Here is a tiny trained network, its code and every weight. The questions are about switching its units off for an input and a target symbol, where a switched-off unit gives its printed mean instead of its output.

import numpy as np


def w(rows, s, z=0):
    codes = np.array(rows[::2]) - 128.0
    scale = np.full(codes.shape[1], s)
    scale[-1] = z or s
    return codes * scale


def norm(h):
    return h / np.sqrt((h * h).mean(-1, keepdims=True) + 1e-5)


def f(y):
    return y / 2 * (1 + np.tanh(0.7978845608 * (y + 0.044715 * y**3)))


def softmax(a):
    e = np.exp(a - a.max(-1, keepdims=True))
    return e / e.sum(-1, keepdims=True)


def log_softmax(a):
    a = a - a.max(-1, keepdims=True)
    return a - np.log(np.exp(a).sum(-1, keepdims=True))


def net(x, mask):
    ids = ['ΛΞΣΦΩαδζθτψ'.index(c) for c in x.split()]
    T = len(ids)
    res = E[ids] + P[:T]
    q, k, v = (norm(res) @ M[0].T for M in (Q, K, V))
    z = softmax(np.where(np.tri(T) > 0, q @ k.T / 3**0.5, -1e9)) @ v
    res = res + np.where(mask[0], z, O[0][:, -1]) @ O[0][:, :-1]
    y = f(norm(res) @ A[0][:, :-1].T + A[0][:, -1])
    res = res + np.where(mask[1:13], y, B[0][:, -1]) @ B[0][:, :-1]
    return log_softmax(norm(res)[-1] @ U[:, :-1].T + U[:, -1])


Q, K, V, O, A, B = {}, {}, {}, {}, {}, {}
E = w([
[135,142,102],'Λ',
[150,78,142],'Ξ',
[162,162,105],'Σ',
[146,124,139],'Φ',
[81,112,130],'Ω',
[125,114,117],'α',
[96,123,254],'δ',
[152,160,61],'ζ',
[196,113,163],'θ',
[185,168,176],'τ',
[192,60,90],'ψ',
],0.021)
P = w([
[132,17,133],'0',
[25,193,92],'1',
[159,3,94],'2',
[54,193,153],'3',
[141,28,88],'4',
[65,207,170],'5',
[142,35,80],'6',
[73,210,177],'7',
[136,47,90],'8',
[82,206,168],'9',
],0.0067)
Q[0] = w([
[193,155,2],'h1',
[116,97,115],'h1',
[128,117,172],'h1',
],0.0096)
K[0] = w([
[163,12,2],'h1',
[186,2,181],'h1',
[125,249,41],'h1',
],0.005)
V[0] = w([
[86,60,85],'h1',
[37,80,104],'h1',
[3,182,41],'h1',
],0.0054)
O[0] = w([
[142,205,67,225],'h1',
[141,132,179,191],'h1',
[114,84,3,6],'h1',
],0.0057,0.0023)
A[0] = w([
[128,100,38,37],'n1',
[122,174,91,221],'n2',
[203,81,210,144],'n3',
[20,214,175,141],'n4',
[86,114,185,120],'n5',
[168,78,104,136],'n6',
[140,178,70,124],'n7',
[183,111,190,127],'n8',
[137,26,55,86],'n9',
[161,62,36,4],'n10',
[69,255,184,225],'n11',
[225,91,55,34],'n12',
],0.0092,0.0042)
B[0] = w([
[68,136,58,127],'n1',
[113,80,198,159],'n2',
[130,173,129,254],'n3',
[161,138,163,187],'n4',
[153,119,68,164],'n5',
[55,122,147,172],'n6',
[106,88,128,138],'n7',
[115,143,113,191],'n8',
[105,175,205,188],'n9',
[136,182,113,143],'n10',
[150,220,254,211],'n11',
[144,135,89,160],'n12',
],0.0095,0.0058)
U = w([
[66,191,98,115],'Λ',
[166,30,163,225],'Ξ',
[179,138,100,253],'Σ',
[149,250,162,47],'Φ',
[86,89,137,237],'Ω',
[83,220,143,89],'α',
[111,154,162,111],'δ',
[122,153,95,138],'ζ',
[216,109,137,105],'θ',
[169,170,150,7],'τ',
[180,95,119,152],'ψ',
],0.016,0.0051)

Each question gives the input, a string of symbols that net reads in full, and the target symbol t.
The units are the heads (3 rows each of Q, K, V and O) and the neurons (one row each of A and B). Each row of codes is followed by its name. A weight is (code - 128) times the scale printed after its matrix; where a second scale follows, it is the last column's (O, A, B and U).
mask holds one flag per unit, heads first, then neurons. A switched-off unit (its flag False) gives its mean, the last column of its rows in O or B, instead of its output. The means were averaged over made-up inputs and are rounded, as every weight is.
A unit's drop is (log p(t) with every unit on - log p(t) with that unit switched off) / (log p(t) with every unit on - log p(t) with every unit switched off).
The circuit of an input: a set's keep is (log p(t) with only the set's units on - log p(t) with every unit switched off) / (log p(t) with every unit on - log p(t) with every unit switched off). Starting from the 12 units with the biggest drops (on a tie, the unit counted first), units are removed one at a time, each time the one whose removal leaves the highest keep (on an exact tie, the one counted first), for as long as the keep stays at least 0.8.
units of the circuit, in order: the units of the circuit, biggest drop first
unit that matters most: the unit with the biggest drop
k most important neurons: the k neurons with the biggest drops, biggest first
drop of u: that unit's drop, to one decimal
input Ξ Ξ α, target α: unit that matters most : n9
input θ Ξ Φ, target Φ: units of the circuit, in order : (n3, n2)
input ψ Σ Ξ τ Ξ Ξ, target Ξ: units of the circuit, in order : (h1, n11)
input Ξ Ξ Ξ θ Ω Ξ Ω, target Ξ: units of the circuit, in order : (n3, n11, n8)
input Λ Σ Σ ψ Ξ Ξ Ξ ψ, target Φ: units of the circuit, in order : (n9, n10)
input Ξ Λ Φ, target Φ: 3 most important neurons : (n3, n2, n12)
input Φ Σ Λ Ξ, target Ω: 3 most important neurons : (n11, n4, n10)
input Ω Ω Ξ Λ Ξ Λ Λ, target Λ: 3 most important neurons : (n10, n9, n11)
input Ξ Ω Ξ Σ Ξ Ξ, target Ω: 4 most important neurons : (n11, n10, n4, n5)
input ζ Ξ Σ Σ Λ, target Λ: drop of n10 : 0.2
input α Σ Φ Λ Σ Σ Σ, target Σ: drop of n12 : 0.2
input Ω α Ξ Ξ Ξ ψ, target Φ: drop of n4 : -0.1
